Below is a small trained network, with its code and all its weights. Each question gives an input and a target symbol and asks what happens when units are switched off, that is, made to give their printed mean instead of their output.

import numpy as np


def w(rows, s, z=0):
    codes = np.array(rows[::2]) - 128.0
    scale = np.full(codes.shape[1], s)
    scale[-1] = z or s
    return codes * scale


def f(y):
    return y / 2 * (1 + np.tanh(0.7978845608 * (y + 0.044715 * y**3)))


def softmax(a):
    e = np.exp(a - a.max(-1, keepdims=True))
    return e / e.sum(-1, keepdims=True)


def log_softmax(a):
    a = a - a.max(-1, keepdims=True)
    return a - np.log(np.exp(a).sum(-1, keepdims=True))


def net(x, mask):
    ids = ['βηθλξστφ'.index(c) for c in x.split()]
    T = len(ids)
    res = E[ids] + P[:T]
    r = res
    for j in range(2):
        rows = slice(2 * j, 2 * j + 2)
        q, k, v = (r @ M[0][rows].T for M in (Q, K, V))
        z = softmax(np.where(np.tri(T) > 0, q @ k.T / 2**0.5, -1e9)) @ v
        o = O[0][rows]
        res = res + np.where(mask[j], z, o[:, -1]) @ o[:, :-1]
    y = f(res @ A[0][:, :-1].T + A[0][:, -1])
    res = res + np.where(mask[2:6], y, B[0][:, -1]) @ B[0][:, :-1]
    return log_softmax(res[-1] @ U[:, :-1].T + U[:, -1])


Q, K, V, O, A, B = {}, {}, {}, {}, {}, {}
E = w([
[149,136,73,179,231],'β',
[103,140,172,109,152],'η',
[115,125,203,108,188],'θ',
[101,148,164,107,149],'λ',
[158,164,240,228,137],'ξ',
[99,125,151,84,99],'σ',
[155,131,122,144,254],'τ',
[125,140,101,55,36],'φ',
],0.023)
P = w([
[243,232,61,5,142],'0',
[94,245,66,63,139],'1',
[75,233,90,76,136],'2',
[78,206,108,87,133],'3',
[78,182,122,96,132],'4',
[79,158,136,104,133],'5',
[88,126,149,110,133],'6',
[90,103,159,116,133],'7',
[100,72,175,122,132],'8',
[102,46,184,128,134],'9',
[104,20,188,139,133],'10',
],0.012)
Q[0] = w([
[85,110,176,93,81],'h1',
[167,205,216,251,108],'h1',
[133,116,120,80,218],'h2',
[170,101,63,84,90],'h2',
],0.02)
K[0] = w([
[2,92,141,130,120],'h1',
[126,104,162,162,190],'h1',
[145,180,123,137,219],'h2',
[152,241,110,107,161],'h2',
],0.016)
V[0] = w([
[61,105,24,122,197],'h1',
[148,118,86,191,4],'h1',
[120,88,143,109,202],'h2',
[147,172,157,234,163],'h2',
],0.011)
O[0] = w([
[235,41,180,156,96,2],'h1',
[164,245,143,197,130,1],'h1',
[126,199,69,152,77,178],'h2',
[181,183,162,81,128,185],'h2',
],0.011,0.0088)
A[0] = w([
[240,133,89,154,76,163],'n1',
[104,186,136,206,138,2],'n2',
[153,165,123,181,250,139],'n3',
[143,207,128,180,156,20],'n4',
],0.013,0.0074)
B[0] = w([
[69,116,135,130,95,136],'n1',
[161,145,47,116,112,211],'n2',
[110,84,163,248,125,246],'n3',
[172,120,108,105,66,226],'n4',
],0.016,0.012)
U = w([
[34,68,254,134,25,167],'β',
[172,133,91,142,244,145],'η',
[68,255,46,8,154,211],'θ',
[173,123,97,146,215,124],'λ',
[93,124,30,134,109,2],'ξ',
[99,59,205,227,140,28],'σ',
[221,59,58,105,120,78],'τ',
[233,123,127,136,78,137],'φ',
],0.0083,0.0096)

Each question gives the input, a string of symbols that net reads in full, and the target symbol t.
The units are the heads (2 rows each of Q, K, V and O) and the neurons (one row each of A and B). Each row of codes is followed by its name. A weight is (code - 128) times the scale printed after its matrix; where a second scale follows, it is the last column's (O, A, B and U).
mask holds one flag per unit, heads first, then neurons. A switched-off unit (its flag False) gives its mean, the last column of its rows in O or B, instead of its output. The means were averaged over made-up inputs and are rounded, as every weight is.
A unit's drop is (log p(t) with every unit on - log p(t) with that unit switched off) / (log p(t) with every unit on - log p(t) with every unit switched off).
The circuit of an input: a set's keep is (log p(t) with only the set's units on - log p(t) with every unit switched off) / (log p(t) with every unit on - log p(t) with every unit switched off). Starting from all 6 units, units are removed one at a time, each time the one whose removal leaves the highest keep (on an exact tie, the one counted first), for as long as the keep stays at least 0.8.
units of the circuit, in order: the units of the circuit, biggest drop first
k most important neurons: the k neurons with the biggest drops, biggest first
which heads matter: for each layer, one digit per head in row order, 1 if its drop is at least 0.15 and else 0, layers parted by /
drop of u: that unit's drop, to one decimal
input φ θ σ ξ η λ θ β φ σ β, target φ: units of the circuit, in order	(h1, n4)
input β θ τ σ φ ξ, target σ: units of the circuit, in order	(h2, n3, h1)
input ξ φ ξ λ σ τ σ ξ η β, target ξ: units of the circuit, in order	(n3, h1, h2, n2)
input σ ξ σ φ ξ λ η σ β ξ, target ξ: units of the circuit, in order	(h1, n2, n3)
input φ φ ξ ξ σ φ, target β: 2 most important neurons	(n2, n3)
input φ σ σ φ τ σ φ τ β λ, target θ: which heads matter	01
input ξ θ η η, target β: which heads matter	10
input θ φ η θ σ τ, target θ: which heads matter	11
input φ θ θ β, target φ: units of the circuit, in order	(n4, h1, n2, n3)
input φ ξ ξ θ σ σ β ξ λ β τ, target φ: 2 most important neurons	(n4, n2)
input τ η σ σ, target β: units of the circuit, in order	(n2)
input θ β λ ξ β β ξ η β, target θ: 2 most important neurons	(n3, n4)
input ξ ξ λ ξ φ β θ, target θ: 3 most important neurons	(n3, n4, n1)
input ξ η β, target ξ: units of the circuit, in order	(n3, h1, n2, n4)
input φ λ θ τ, target φ: units of the circuit, in order	(n4, h1)
input θ σ σ ξ β, target θ: drop of h1	7.7
input β θ β θ, target β: drop of n2	1.9
input σ θ θ, target β: drop of h1	2.1
